Here is a tiny trained network, its code and every weight. The questions are about switching its units off for an input and a class, where a switched-off unit gives its printed mean instead of its output.

import numpy as np


def w(rows, s, z=0):
    codes = np.array(rows[::2]) - 128.0
    scale = np.full(codes.shape[1], s)
    scale[-1] = z or s
    return codes * scale


def norm(h):
    return h / np.sqrt((h * h).mean(-1, keepdims=True) + 1e-5)


def f(y):
    return y / 2 * (1 + np.tanh(0.7978845608 * (y + 0.044715 * y**3)))


def log_softmax(a):
    a = a - a.max(-1, keepdims=True)
    return a - np.log(np.exp(a).sum(-1, keepdims=True))


def net(x, mask):
    res = np.array(x, float).reshape(1, 7) / 4 @ E
    u = 0
    for l in range(3):
        y = f(norm(res) @ A[l][:, :-1].T + A[l][:, -1])
        res = res + np.where(mask[u : u + 9], y, B[l][:, -1]) @ B[l][:, :-1]
        u += 9
    return log_softmax(norm(res)[-1] @ U[:, :-1].T + U[:, -1])


A, B = {}, {}
E = w([
[132,133,124,123],'x0',
[113,2,75,152],'x1',
[129,126,126,124],'x2',
[129,130,127,126],'x3',
[184,142,78,179],'x4',
[67,141,146,195],'x5',
[189,88,210,192],'x6',
],0.00095)
A[0] = w([
[222,100,232,202,3],'0.n0',
[199,136,80,226,188],'0.n1',
[222,86,231,200,10],'0.n2',
[163,151,167,88,228],'0.n3',
[205,149,88,198,194],'0.n4',
[242,68,202,181,48],'0.n5',
[229,53,223,178,62],'0.n6',
[150,164,128,225,175],'0.n7',
[254,75,224,199,55],'0.n8',
],0.0027,0.0019)
B[0] = w([
[86,213,59,202,109],'0.n0',
[70,90,204,1,217],'0.n1',
[78,201,59,207,115],'0.n2',
[68,36,157,147,255],'0.n3',
[63,84,210,27,215],'0.n4',
[33,164,126,176,132],'0.n5',
[69,130,106,156,152],'0.n6',
[153,69,184,22,200],'0.n7',
[15,167,108,186,162],'0.n8',
],0.0024,0.001)
A[1] = w([
[59,110,193,119,92],'1.n0',
[188,239,177,160,176],'1.n1',
[72,92,190,117,132],'1.n2',
[179,252,183,125,75],'1.n3',
[67,117,187,133,86],'1.n4',
[172,231,83,126,185],'1.n5',
[140,44,58,189,128],'1.n6',
[136,57,90,190,6],'1.n7',
[136,129,229,218,48],'1.n8',
],0.0032,0.0012)
B[1] = w([
[210,158,126,66,224],'1.n0',
[66,45,103,109,132],'1.n1',
[206,187,133,97,246],'1.n2',
[97,5,138,100,126],'1.n3',
[194,127,126,55,197],'1.n4',
[56,53,132,158,92],'1.n5',
[66,144,213,88,125],'1.n6',
[103,112,210,51,81],'1.n7',
[124,129,102,126,147],'1.n8',
],0.0032,0.0013)
A[2] = w([
[210,166,113,193,20],'2.n0',
[186,184,147,137,30],'2.n1',
[170,188,170,130,55],'2.n2',
[52,41,216,111,58],'2.n3',
[70,56,245,154,107],'2.n4',
[192,151,164,119,68],'2.n5',
[78,72,214,110,85],'2.n6',
[200,160,98,251,3],'2.n7',
[231,118,168,104,123],'2.n8',
],0.0028,0.0029)
B[2] = w([
[210,120,145,42,29],'2.n0',
[218,103,130,19,69],'2.n1',
[219,115,102,32,100],'2.n2',
[128,31,73,14,111],'2.n3',
[74,56,22,63,144],'2.n4',
[218,115,194,45,126],'2.n5',
[130,21,38,68,137],'2.n6',
[179,86,94,82,11],'2.n7',
[199,145,254,135,248],'2.n8',
],0.0025,0.0013)
U = w([
[142,161,221,136,249],'0',
[61,33,146,21,184],'1',
[13,230,16,229,218],'2',
[238,197,217,20,122],'3',
[217,182,211,118,129],'4',
[194,186,197,166,162],'5',
[200,197,167,148,97],'6',
[255,181,2,246,2],'7',
],0.0037,0.0035)

Each question gives the input, the list of numbers given to net, and the class t.
The units are the neurons (one row each of A and B). Each row of codes is followed by its name. A weight is (code - 128) times the scale printed after its matrix; where a second scale follows, it is the last column's (A, B and U).
mask holds one flag per neuron, layer by layer. A switched-off neuron (its flag False) gives its mean, the last column of its row in B, instead of its output. The means were averaged over made-up inputs and are rounded, as every weight is.
A unit's drop is (log p(t) with every unit on - log p(t) with that unit switched off) / (log p(t) with every unit on - log p(t) with every unit switched off).
most important unit: the unit with the biggest drop
k most important neurons: the k neurons with the biggest drops, biggest first
top k neurons in layer l: the k neurons of layer l with the biggest drops, biggest first
drop of u: that unit's drop, to one decimal
input [-4,-7,1,-1,4,8,8], class 2: most important unit : 0.n0
input [-1,-8,-3,-8,2,-5,-7], class 1: 4 most important neurons : 1.n3, 1.n5, 1.n1, 1.n2
input [1,4,6,5,-6,8,8], class 2: top 3 neurons in layer 0 : 0.n2, 0.n8, 0.n0
input [-6,-7,0,3,-2,2,8], class 2: top 2 neurons in layer 0 : 0.n0, 0.n2
input [-4,0,-5,-4,-7,-6,-8], class 2: 2 most important neurons : 0.n7, 0.n1
input [0,-6,5,5,0,-4,1], class 1: top 3 neurons in layer 1 : 1.n3, 1.n1, 1.n5
input [-6,-7,6,-4,0,-1,-5], class 1: 2 most important neurons : 1.n3, 1.n5
input [4,-2,4,2,-4,-7,-8], class 2: 4 most important neurons : 0.n7, 0.n1, 1.n0, 1.n2
input [-8,-7,1,2,3,-4,8], class 2: top 3 neurons in layer 0 : 0.n0, 0.n2, 0.n8
input [-7,-7,3,-2,0,-7,-6], class 1: 4 most important neurons : 1.n3, 1.n5, 1.n2, 1.n1
input [-6,-8,0,4,-8,6,5], class 1: top 2 neurons in layer 0 : 0.n1, 0.n4
input [1,-3,5,-6,-8,-1,8], class 2: top 2 neurons in layer 2 : 2.n8, 2.n4
input [0,-4,-3,3,-6,-2,-6], class 2: top 2 neurons in layer 2 : 2.n8, 2.n5
input [-8,-5,-6,-4,-3,7,8], class 2: 2 most important neurons : 0.n0, 0.n2
input [6,1,2,0,0,-4,8], class 2: most important unit : 0.n8
input [8,-8,3,0,-4,6,1], class 1: 4 most important neurons : 1.n3, 1.n1, 0.n1, 0.n4
input [-1,-6,-3,-8,6,-8,8], class 2: top 2 neurons in layer 1 : 1.n1, 1.n3
input [-1,1,2,5,-1,-3,-8], class 2: 2 most important neurons : 1.n2, 1.n0
input [8,-8,-4,6,-5,0,8], class 1: drop of 1.n1 : 0.9
input [3,4,6,-3,8,3,1], class 3: drop of 2.n4 : 0.0
input [-8,6,4,5,-8,6,0], class 3: drop of 1.n2 : 0.2
